Below are the code and all the weights of a small trained network. Each question names an input and a class and asks about switching units off, where a switched-off unit gives its printed mean instead of its output.

import numpy as np


def w(rows, s, z=0):
    codes = np.array(rows[::2]) - 128.0
    scale = np.full(codes.shape[1], s)
    scale[-1] = z or s
    return codes * scale


def f(y):
    return np.maximum(y, 0)


def log_softmax(a):
    a = a - a.max(-1, keepdims=True)
    return a - np.log(np.exp(a).sum(-1, keepdims=True))


def net(x, mask):
    res = np.array(x, float).reshape(1, 7) / 4 @ E
    y = f(res @ A[0][:, :-1].T + A[0][:, -1])
    res = res + np.where(mask, y, B[0][:, -1]) @ B[0][:, :-1]
    return log_softmax(res[-1] @ U[:, :-1].T + U[:, -1])


A, B = {}, {}
E = w([
[140,141,189,152,54,132,98,81,74,65,112],'x0',
[79,75,125,158,67,131,143,160,201,91,111],'x1',
[177,123,162,99,132,168,85,65,96,163,131],'x2',
[206,134,142,82,212,126,99,132,154,129,12],'x3',
[170,247,173,163,185,95,200,211,129,74,96],'x4',
[103,135,106,57,108,168,118,203,70,85,109],'x5',
[125,66,86,103,92,144,108,105,150,156,117],'x6',
],0.011)
A[0] = w([
[145,65,128,70,96,184,86,72,23,133,117,174],'N0',
[195,152,153,120,183,113,144,121,165,205,133,157],'N1',
[135,128,111,118,186,87,121,141,242,252,115,181],'N2',
[156,180,128,112,209,142,148,199,111,58,2,218],'N3',
[142,142,44,116,147,133,171,140,220,214,172,205],'N4',
[50,89,99,210,79,137,184,201,248,114,192,165],'N5',
[59,118,135,121,54,134,85,105,51,50,178,254],'N6',
[77,95,122,183,98,154,78,37,73,241,150,207],'N7',
[143,230,143,130,52,118,220,117,95,58,203,212],'N8',
],0.0074,0.0052)
B[0] = w([
[154,136,116,85,55,155,95,95,108,124,206,230],'N0',
[134,124,173,112,169,144,143,90,150,111,131,187],'N1',
[117,76,113,89,198,139,132,89,178,113,99,209],'N2',
[165,178,166,82,146,85,114,101,89,5,89,241],'N3',
[116,54,116,112,203,152,152,183,138,123,111,203],'N4',
[78,110,119,151,79,140,171,160,137,104,85,234],'N5',
[118,179,101,135,83,119,120,156,144,170,200,234],'N6',
[188,75,127,157,75,161,88,115,140,172,165,253],'N7',
[97,131,193,188,141,123,176,121,74,148,152,211],'N8',
],0.012,0.015)
U = w([
[101,88,93,59,187,160,161,221,99,99,101,63],'0',
[156,100,64,106,44,194,26,111,100,208,188,253],'1',
[147,182,191,211,138,124,156,108,64,212,182,11],'2',
[31,133,113,203,34,115,194,215,169,92,113,94],'3',
[139,29,105,153,182,158,129,62,255,175,97,94],'4',
[245,185,189,107,129,80,111,73,114,52,60,235],'5',
],0.0097,0.0017)

Each question gives the input, the list of numbers given to net, and the class t.
The units are the neurons (one row each of A and B). Each row of codes is followed by its name. A weight is (code - 128) times the scale printed after its matrix; where a second scale follows, it is the last column's (A, B and U).
mask holds one flag per neuron, in row order. A switched-off neuron (its flag False) gives its mean, the last column of its row in B, instead of its output. The means were averaged over made-up inputs and are rounded, as every weight is.
A unit's drop is (log p(t) with every unit on - log p(t) with that unit switched off) / (log p(t) with every unit on - log p(t) with every unit switched off).
The circuit of an input: a set's keep is (log p(t) with only the set's units on - log p(t) with every unit switched off) / (log p(t) with every unit on - log p(t) with every unit switched off). Starting from all 9 units, units are removed one at a time, each time the one whose removal leaves the highest keep (on an exact tie, the one counted first), for as long as the keep stays at least 0.8.
circuit, biggest first: the units of the circuit, biggest drop first
most important unit: the unit with the biggest drop
k most important neurons: the k neurons with the biggest drops, biggest first
drop when u is switched off: that unit's drop, to one decimal
input [-4,1,-6,0,-2,-2,-5], class 0: circuit, biggest first -> [N7 N4]
input [-1,-5,-5,-8,7,-8,2], class 3: most important unit -> N5
input [-2,-4,-5,-3,4,1,7], class 0: 4 most important neurons -> [N6 N4 N7 N0]
input [-2,1,6,4,0,0,4], class 4: 2 most important neurons -> [N3 N2]
input [-1,0,2,-1,1,-3,-2], class 4: circuit, biggest first -> [N3 N6]
input [-1,-8,-2,-7,-3,1,-6], class 2: 3 most important neurons -> [N8 N0 N2]
input [-7,-7,3,-5,8,-4,-5], class 5: 3 most important neurons -> [N3 N6 N1]
input [-7,-7,1,1,-6,1,1], class 4: 3 most important neurons -> [N2 N4 N6]
input [-1,6,-1,6,-2,1,-3], class 5: 2 most important neurons -> [N3 N4]
input [-4,-4,4,1,-3,0,-3], class 4: 3 most important neurons -> [N6 N2 N1]
input [5,6,6,-8,1,7,-8], class 2: 2 most important neurons -> [N8 N4]
input [7,5,-8,7,-5,6,-6], class 5: drop when N3 is switched off -> 0.7
input [0,-5,-3,1,2,2,7], class 5: drop when N5 is switched off -> 0.2
input [-5,-1,-8,3,3,-8,-5], class 0: most important neuron -> [N4]
input [-4,4,-7,-7,-8,8,2], class 3: drop when N8 is switched off -> 0.0
